Below are the code and all the weights of a small trained network. Each question names an input and a class and asks about switching units off, where a switched-off unit gives its printed mean instead of its output.

import numpy as np


def w(rows, s, z=0):
    codes = np.array(rows[::2]) - 128.0
    scale = np.full(codes.shape[1], s)
    scale[-1] = z or s
    return codes * scale


def norm(h):
    return h / np.sqrt((h * h).mean(-1, keepdims=True) + 1e-5)


def f(y):
    return np.maximum(y, 0)


def log_softmax(a):
    a = a - a.max(-1, keepdims=True)
    return a - np.log(np.exp(a).sum(-1, keepdims=True))


def net(x, mask):
    res = np.array(x, float).reshape(1, 6) / 4 @ E
    u = 0
    for l in range(2):
        y = f(norm(res) @ A[l][:, :-1].T + A[l][:, -1])
        res = res + np.where(mask[u : u + 6], y, B[l][:, -1]) @ B[l][:, :-1]
        u += 6
    return log_softmax(norm(res)[-1] @ U[:, :-1].T + U[:, -1])


A, B = {}, {}
E = w([
[86,10,179,19,113,189,123,157,87],'x0',
[90,123,193,157,54,87,16,185,125],'x1',
[127,127,127,129,127,129,130,129,129],'x2',
[130,125,133,131,127,127,131,131,121],'x3',
[129,126,123,129,126,127,130,131,129],'x4',
[92,198,120,40,184,115,159,250,136],'x5',
],0.011)
A[0] = w([
[120,206,129,206,118,100,93,134,130,79],'L0N0',
[116,165,134,88,145,115,135,177,121,29],'L0N1',
[116,140,150,151,78,110,33,187,136,171],'L0N2',
[122,169,131,110,136,125,113,214,131,2],'L0N3',
[135,201,118,190,119,107,138,106,154,145],'L0N4',
[135,251,123,146,147,102,146,196,133,19],'L0N5',
],0.024,0.0057)
B[0] = w([
[246,133,121,116,90,98,146,107,205,219],'L0N0',
[194,136,70,97,84,164,144,140,92,182],'L0N1',
[138,67,102,151,163,121,104,195,105,251],'L0N2',
[122,182,214,96,118,72,97,129,165,191],'L0N3',
[135,155,138,105,119,170,126,141,4,213],'L0N4',
[17,99,123,172,160,99,134,131,204,222],'L0N5',
],0.026,0.021)
A[1] = w([
[26,155,121,195,183,115,128,100,185,105],'L1N0',
[72,228,176,86,154,90,69,190,75,120],'L1N1',
[124,254,159,140,127,144,163,94,72,3],'L1N2',
[103,120,108,126,138,108,60,199,204,143],'L1N3',
[95,226,124,45,144,114,162,246,156,144],'L1N4',
[77,210,160,52,12,168,183,26,168,138],'L1N5',
],0.024,0.0048)
B[1] = w([
[150,31,126,249,122,95,167,177,84,189],'L1N0',
[221,148,174,132,74,167,210,101,22,191],'L1N1',
[50,248,97,170,165,89,85,103,140,164],'L1N2',
[58,198,154,116,92,165,143,24,119,255],'L1N3',
[138,132,23,55,159,133,43,220,192,250],'L1N4',
[141,62,188,152,252,146,213,32,103,186],'L1N5',
],0.024,0.02)
U = w([
[139,233,142,173,168,107,141,55,92,175],'0',
[249,133,125,174,54,99,82,123,121,223],'1',
[148,71,220,119,161,147,184,48,116,213],'2',
[43,69,163,166,85,169,57,89,87,109],'3',
[83,112,70,214,169,110,207,159,141,1],'4',
[82,184,129,135,76,62,100,180,232,229],'5',
[166,114,70,65,198,164,172,146,152,48],'6',
[128,180,136,39,43,177,78,182,79,60],'7',
],0.021,0.001)

Each question gives the input, the list of numbers given to net, and the class t.
The units are the neurons (one row each of A and B). Each row of codes is followed by its name. A weight is (code - 128) times the scale printed after its matrix; where a second scale follows, it is the last column's (A, B and U).
mask holds one flag per neuron, layer by layer. A switched-off neuron (its flag False) gives its mean, the last column of its row in B, instead of its output. The means were averaged over made-up inputs and are rounded, as every weight is.
A unit's drop is (log p(t) with every unit on - log p(t) with that unit switched off) / (log p(t) with every unit on - log p(t) with every unit switched off).
The circuit of an input: a set's keep is (log p(t) with only the set's units on - log p(t) with every unit switched off) / (log p(t) with every unit on - log p(t) with every unit switched off). Starting from all 12 units, units are removed one at a time, each time the one whose removal leaves the highest keep (on an exact tie, the one counted first), for as long as the keep stays at least 0.8.
units of the circuit, in order: the units of the circuit, biggest drop first
top k neurons: the k neurons with the biggest drops, biggest first
k most important neurons of layer l: the k neurons of layer l with the biggest drops, biggest first
input [-6,3,-4,-5,-3,8], class 5: units of the circuit, in order -> [L0N3]
input [-6,3,8,-3,-7,2], class 5: units of the circuit, in order -> [L0N0 L0N5]
input [-4,-3,8,-2,8,-3], class 0: top 3 neurons -> [L0N2 L0N4 L1N2]
input [4,-7,4,1,-1,-3], class 2: 2 most important neurons of layer 0 -> [L0N4 L0N5]
input [-5,2,2,-4,4,2], class 5: units of the circuit, in order -> [L0N0 L0N5]
input [-1,-8,2,5,-5,-7], class 0: top 3 neurons -> [L0N5 L0N2 L1N2]
input [-8,0,-3,6,4,8], class 4: units of the circuit, in order -> [L0N5 L1N0]
input [-2,6,7,1,2,1], class 5: top 2 neurons -> [L0N0 L0N5]
input [0,0,-1,2,1,3], class 4: 2 most important neurons of layer 0 -> [L0N5 L0N2]
input [2,2,-7,5,2,7], class 7: 2 most important neurons of layer 1 -> [L1N1 L1N4]
input [5,3,3,5,-8,-5], class 3: units of the circuit, in order -> [L1N4 L0N0 L1N5]
input [1,-1,3,6,-8,-8], class 2: top 2 neurons -> [L0N4 L1N4]
input [4,-2,8,-4,7,-7], class 2: top 3 neurons -> [L0N2 L0N5 L0N4]
input [0,-5,7,4,4,4], class 4: 4 most important neurons of layer 0 -> [L0N5 L0N4 L0N0 L0N2]
input [5,-6,8,4,4,-8], class 2: units of the circuit, in order -> [L1N4]
input [1,8,-2,-2,7,-6], class 3: top 3 neurons -> [L0N1 L1N3 L1N4]
input [3,-5,4,0,-5,-6], class 2: top 4 neurons -> [L0N4 L0N5 L1N4 L0N2]
input [8,5,-5,-4,8,-3], class 3: top 4 neurons -> [L0N4 L1N4 L0N3 L1N5]
input [-1,2,8,2,4,-1], class 1: top 2 neurons -> [L0N0 L1N4]
input [-6,1,5,8,-4,-2], class 1: units of the circuit, in order -> [L0N0]
input [-3,-3,-8,-5,3,-1], class 0: top 3 neurons -> [L0N4 L0N2 L1N2]
input [8,6,4,8,8,-2], class 3: top 3 neurons -> [L0N4 L1N4 L0N3]
